Here is a tiny trained network, its code and every weight. The questions are about switching its units off for an input and a class, where a switched-off unit gives its printed mean instead of its output.

import numpy as np


def w(rows, s, z=0):
    codes = np.array(rows[::2]) - 128.0
    scale = np.full(codes.shape[1], s)
    scale[-1] = z or s
    return codes * scale


def f(y):
    return y / 2 * (1 + np.tanh(0.7978845608 * (y + 0.044715 * y**3)))


def log_softmax(a):
    a = a - a.max(-1, keepdims=True)
    return a - np.log(np.exp(a).sum(-1, keepdims=True))


def net(x, mask):
    res = np.array(x, float).reshape(1, 6) / 4 @ E
    y = f(res @ A[0][:, :-1].T + A[0][:, -1])
    res = res + np.where(mask, y, B[0][:, -1]) @ B[0][:, :-1]
    return log_softmax(res[-1] @ U[:, :-1].T + U[:, -1])


A, B = {}, {}
E = w([
[68,195,30,120,185,62,125,121,204,74],'x0',
[162,73,153,148,188,169,209,136,254,154],'x1',
[77,141,200,17,87,59,172,204,148,137],'x2',
[239,225,174,182,151,109,155,182,125,92],'x3',
[122,190,149,160,68,89,75,80,197,238],'x4',
[106,202,116,109,56,207,220,44,134,92],'x5',
],0.0064)
A[0] = w([
[128,159,140,115,85,173,182,87,98,145,179],'N1',
[111,139,197,66,102,71,190,180,118,143,132],'N2',
[151,112,71,180,157,162,88,86,117,138,93],'N3',
[113,83,105,132,174,123,187,157,60,76,64],'N4',
[100,165,153,166,105,102,106,94,161,201,73],'N5',
[104,184,83,156,98,94,101,122,181,188,87],'N6',
[163,56,136,133,154,85,88,158,106,164,111],'N7',
[121,112,94,103,157,173,154,174,94,75,60],'N8',
[118,96,83,106,173,169,161,164,115,36,98],'N9',
[100,171,109,119,97,158,227,66,160,99,104],'N10',
[178,95,227,126,67,184,84,114,111,186,131],'N11',
[90,199,113,106,73,167,155,73,74,97,111],'N12',
[88,124,122,145,158,95,45,180,52,146,104],'N13',
[123,163,126,173,70,110,80,103,188,183,60],'N14',
[157,98,79,199,121,181,83,96,78,138,104],'N15',
[70,207,12,134,188,47,111,114,218,70,86],'N16',
[125,87,123,154,169,70,75,167,143,132,84],'N17',
[71,121,163,47,83,75,150,185,138,116,91],'N18',
[103,176,88,114,63,77,71,98,3,113,90],'N19',
[101,43,138,145,186,170,194,150,253,172,151],'N20',
[157,90,133,145,138,173,148,158,167,123,188],'N21',
[147,114,111,189,158,165,76,75,142,94,110],'N22',
[122,76,145,144,173,59,73,145,149,116,74],'N23',
[141,111,83,207,144,149,128,81,102,130,94],'N24',
[142,88,139,131,173,74,78,163,146,138,97],'N25',
[137,194,136,136,87,84,40,86,132,156,176],'N26',
[113,171,93,78,134,85,74,120,67,130,123],'N27',
[209,224,152,182,121,125,118,171,119,88,118],'N28',
[32,18,50,65,100,142,56,56,93,174,120],'N29',
[196,173,145,172,128,81,125,167,113,112,185],'N30',
[109,119,104,110,128,143,119,156,4,55,92],'N31',
[138,107,130,111,131,128,80,152,136,99,4],'N32',
],0.0077,0.0043)
B[0] = w([
[156,68,179,161,113,171,127,102,136,70,208],'N1',
[42,201,189,62,166,172,49,166,170,131,200],'N2',
[65,213,192,61,121,140,68,196,199,163,176],'N3',
[196,120,98,60,43,57,175,188,157,204,165],'N4',
[229,119,76,57,39,75,163,187,134,153,173],'N5',
[183,87,128,91,65,121,181,184,117,150,178],'N6',
[174,76,205,176,89,200,117,96,158,40,186],'N7',
[216,105,111,47,31,89,112,191,192,187,155],'N8',
[218,105,120,69,51,54,165,162,154,186,185],'N9',
[209,77,191,150,81,168,67,55,188,59,217],'N10',
[124,85,182,169,96,132,205,191,76,171,234],'N11',
[175,79,202,190,138,164,97,39,192,59,206],'N12',
[162,96,212,172,156,156,134,31,178,92,189],'N13',
[228,117,92,73,45,64,156,157,151,173,179],'N14',
[48,185,211,79,137,164,90,201,183,145,196],'N15',
[58,41,204,197,126,198,236,221,40,110,236],'N16',
[203,62,189,179,56,200,80,56,193,50,169],'N17',
[68,208,179,52,136,147,43,170,181,144,187],'N18',
[137,126,171,142,235,78,187,49,191,220,223],'N19',
[150,153,83,131,255,150,171,66,106,183,234],'N20',
[127,122,144,129,164,84,175,113,123,176,188],'N21',
[33,193,188,54,101,104,60,184,185,184,179],'N22',
[197,110,187,130,88,194,122,80,149,74,165],'N23',
[84,167,207,79,106,143,70,197,194,167,175],'N24',
[186,119,169,126,64,160,91,68,169,90,171],'N25',
[179,104,100,103,149,91,189,146,108,188,217],'N26',
[108,139,162,138,181,137,137,98,148,145,180],'N27',
[137,192,77,44,155,208,94,136,52,90,215],'N28',
[185,192,35,69,167,252,156,153,25,77,255],'N29',
[163,124,96,131,172,198,135,96,86,96,205],'N30',
[157,97,110,98,125,60,232,129,125,211,189],'N31',
[194,161,187,74,148,156,152,121,179,135,116],'N32',
],0.0071,0.0073)
U = w([
[173,64,189,174,43,169,63,23,225,27,47],'0',
[1,230,185,57,111,120,25,221,219,169,36],'1',
[206,94,79,82,25,26,168,200,142,208,25],'2',
[55,65,196,194,106,158,202,212,22,141,252],'3',
[140,156,129,154,246,97,171,55,163,198,237],'4',
[163,199,71,79,153,218,104,145,2,74,81],'5',
[17,109,45,218,160,64,64,77,15,91,164],'6',
],0.0074,0.004)

Each question gives the input, the list of numbers given to net, and the class t.
The units are the neurons (one row each of A and B). Each row of codes is followed by its name. A weight is (code - 128) times the scale printed after its matrix; where a second scale follows, it is the last column's (A, B and U).
mask holds one flag per neuron, in row order. A switched-off neuron (its flag False) gives its mean, the last column of its row in B, instead of its output. The means were averaged over made-up inputs and are rounded, as every weight is.
A unit's drop is (log p(t) with every unit on - log p(t) with that unit switched off) / (log p(t) with every unit on - log p(t) with every unit switched off).
The circuit of an input: a set's keep is (log p(t) with only the set's units on - log p(t) with every unit switched off) / (log p(t) with every unit on - log p(t) with every unit switched off). Starting from the 12 units with the biggest drops (on a tie, the unit counted first), units are removed one at a time, each time the one whose removal leaves the highest keep (on an exact tie, the one counted first), for as long as the keep stays at least 0.8.
units of the circuit, in order: the units of the circuit, biggest drop first
unit that matters most: the unit with the biggest drop
k most important neurons: the k neurons with the biggest drops, biggest first
drop when u is switched off: that unit's drop, to one decimal
input [-8,-7,8,-8,-3,2], class 1: units of the circuit, in order => N18
input [-6,-2,0,0,-4,6], class 0: 2 most important neurons => N12, N16
input [6,8,-4,3,-6,-8], class 0: 3 most important neurons => N17, N25, N23
input [5,-1,-7,8,-8,8], class 0: 3 most important neurons => N10, N12, N29
input [-5,5,6,8,-2,0], class 5: 2 most important neurons => N28, N30
input [-7,6,-2,8,7,1], class 5: 2 most important neurons => N28, N30
input [8,-6,-3,4,-7,3], class 3: 3 most important neurons => N16, N14, N5
input [0,5,-6,6,6,-4], class 1: 4 most important neurons => N22, N3, N29, N24
input [-6,0,5,-8,8,2], class 2: 2 most important neurons => N5, N14
input [0,8,8,0,6,5], class 1: 2 most important neurons => N2, N18
input [4,4,-4,-2,-6,3], class 2: units of the circuit, in order => N9, N4
input [-2,4,1,-5,-8,-8], class 0: 2 most important neurons => N7, N17
input [0,-2,4,-5,-6,-5], class 2: 2 most important neurons => N4, N31
input [0,4,-1,-8,4,1], class 5: 2 most important neurons => N29, N19
input [-6,7,-4,0,-3,1], class 4: unit that matters most => N20
input [-4,-3,2,5,-1,5], class 0: 2 most important neurons => N29, N12
input [8,8,0,8,-8,2], class 2: 3 most important neurons => N9, N8, N4
input [-5,5,1,4,7,-1], class 2: units of the circuit, in order => N5, N14
input [8,1,2,6,0,4], class 3: drop when N16 is switched off => 1.4
input [1,-2,5,1,8,-8], class 0: unit that matters most => N17
input [1,8,6,-5,4,-3], class 4: drop when N3 is switched off => 0.2
input [8,-5,-7,-1,4,2], class 3: drop when N16 is switched off => 2.3
input [8,-8,-4,7,-8,-7], class 2: drop when N8 is switched off => 0.5
